Here is a tiny trained network, its code and every weight. The questions are about switching its units off for an input and a class, where a switched-off unit gives its printed mean instead of its output.

import numpy as np


def w(rows, s, z=0):
    codes = np.array(rows[::2]) - 128.0
    scale = np.full(codes.shape[1], s)
    scale[-1] = z or s
    return codes * scale


def f(y):
    return y / 2 * (1 + np.tanh(0.7978845608 * (y + 0.044715 * y**3)))


def log_softmax(a):
    a = a - a.max(-1, keepdims=True)
    return a - np.log(np.exp(a).sum(-1, keepdims=True))


def net(x, mask):
    res = np.array(x, float).reshape(1, 7) / 4 @ E
    y = f(res @ A[0][:, :-1].T + A[0][:, -1])
    res = res + np.where(mask, y, B[0][:, -1]) @ B[0][:, :-1]
    return log_softmax(res[-1] @ U[:, :-1].T + U[:, -1])


A, B = {}, {}
E = w([
[50,59,152,190,234,91,175,120],'x0',
[114,144,128,122,134,111,112,115],'x1',
[114,138,118,121,132,127,130,118],'x2',
[104,31,139,55,118,165,84,120],'x3',
[169,147,155,172,166,213,105,7],'x4',
[118,123,124,154,118,141,113,144],'x5',
[128,124,124,128,125,141,142,130],'x6',
],0.014)
A[0] = w([
[202,211,92,93,23,139,94,152,126],'N0',
[177,119,105,98,79,173,60,82,132],'N1',
[52,92,153,163,221,112,196,137,175],'N2',
[104,101,86,72,76,69,137,206,65],'N3',
[151,101,142,91,101,188,60,73,121],'N4',
[132,154,150,90,94,196,94,94,116],'N5',
[85,130,140,164,146,55,189,163,124],'N6',
[101,76,93,113,163,79,153,171,80],'N7',
[165,185,91,113,78,122,132,166,36],'N8',
[136,89,143,100,132,198,79,58,102],'N9',
[105,139,147,119,146,122,86,113,116],'N10',
[73,2,152,50,118,134,74,122,144],'N11',
[71,54,152,165,217,110,154,94,2],'N12',
[181,159,160,198,207,192,114,40,72],'N13',
[101,116,97,67,102,91,130,208,232],'N14',
[165,161,151,171,211,186,119,86,223],'N15',
[108,162,124,173,168,86,203,145,101],'N16',
],0.0099,0.012)
B[0] = w([
[86,102,41,176,71,31,202,95,251],'N0',
[128,150,206,72,154,197,84,196,193],'N1',
[162,92,177,169,201,127,66,110,243],'N2',
[91,196,83,60,66,129,161,178,190],'N3',
[150,164,164,106,176,180,110,149,183],'N4',
[113,119,168,69,144,184,93,172,174],'N5',
[160,124,175,131,167,182,109,123,192],'N6',
[199,77,186,150,166,199,84,106,168],'N7',
[172,39,105,167,168,102,121,31,169],'N8',
[175,113,202,120,119,199,63,118,178],'N9',
[157,115,128,123,134,114,143,134,130],'N10',
[98,139,34,143,46,38,220,130,208],'N11',
[64,201,39,83,8,105,227,187,190],'N12',
[121,60,30,188,67,2,171,83,215],'N13',
[188,62,125,189,160,101,107,66,236],'N14',
[103,186,112,78,83,128,188,174,231],'N15',
[159,123,169,143,167,166,113,96,182],'N16',
],0.0085,0.019)
U = w([
[157,81,101,218,141,67,155,44,90],'0',
[123,195,84,120,52,85,189,186,251],'1',
[174,144,254,134,230,197,48,145,93],'2',
],0.011,0.002)

Each question gives the input, the list of numbers given to net, and the class t.
The units are the neurons (one row each of A and B). Each row of codes is followed by its name. A weight is (code - 128) times the scale printed after its matrix; where a second scale follows, it is the last column's (A, B and U).
mask holds one flag per neuron, in row order. A switched-off neuron (its flag False) gives its mean, the last column of its row in B, instead of its output. The means were averaged over made-up inputs and are rounded, as every weight is.
A unit's drop is (log p(t) with every unit on - log p(t) with that unit switched off) / (log p(t) with every unit on - log p(t) with every unit switched off).
The circuit of an input: a set's keep is (log p(t) with only the set's units on - log p(t) with every unit switched off) / (log p(t) with every unit on - log p(t) with every unit switched off). Starting from the 12 units with the biggest drops (on a tie, the unit counted first), units are removed one at a time, each time the one whose removal leaves the highest keep (on an exact tie, the one counted first), for as long as the keep stays at least 0.8.
circuit, biggest first: the units of the circuit, biggest drop first
most important unit: the unit with the biggest drop
top k neurons: the k neurons with the biggest drops, biggest first
drop when u is switched off: that unit's drop, to one decimal
input [0,-3,-2,0,6,-7,-1], class 1: top 4 neurons : N13, N15, N2, N14
input [4,6,-8,4,2,-2,5], class 1: circuit, biggest first : N14, N12
input [0,0,5,-8,6,6,-4], class 1: top 3 neurons : N15, N14, N2
input [-6,4,6,-1,0,2,-8], class 0: circuit, biggest first : N12
input [4,-5,-6,5,-8,4,-3], class 0: top 3 neurons : N14, N11, N7
input [2,-6,7,-2,-3,6,0], class 2: top 2 neurons : N0, N13
input [0,-1,-6,8,7,7,-5], class 2: top 4 neurons : N9, N0, N4, N1
input [-8,3,8,-4,-5,-3,1], class 0: top 2 neurons : N8, N14
input [7,3,6,5,1,5,3], class 1: top 2 neurons : N12, N14
input [0,7,0,0,-5,4,4], class 0: top 2 neurons : N14, N15
input [0,-3,-8,-5,1,0,-7], class 1: top 2 neurons : N14, N2
input [6,-5,6,5,3,-7,0], class 1: top 2 neurons : N12, N14
input [5,3,-6,7,2,3,-8], class 1: top 2 neurons : N12, N11
input [-4,-6,2,8,8,-3,-8], class 2: most important unit : N9
input [0,7,3,-2,-6,5,0], class 0: top 2 neurons : N1, N14
input [-6,6,2,-4,7,8,0], class 1: drop when N15 is switched off : 0.1
input [1,3,6,-7,-8,-4,-4], class 2: drop when N13 is switched off : 0.2
input [-8,-6,8,-7,-1,-8,7], class 0: drop when N8 is switched off : 0.6
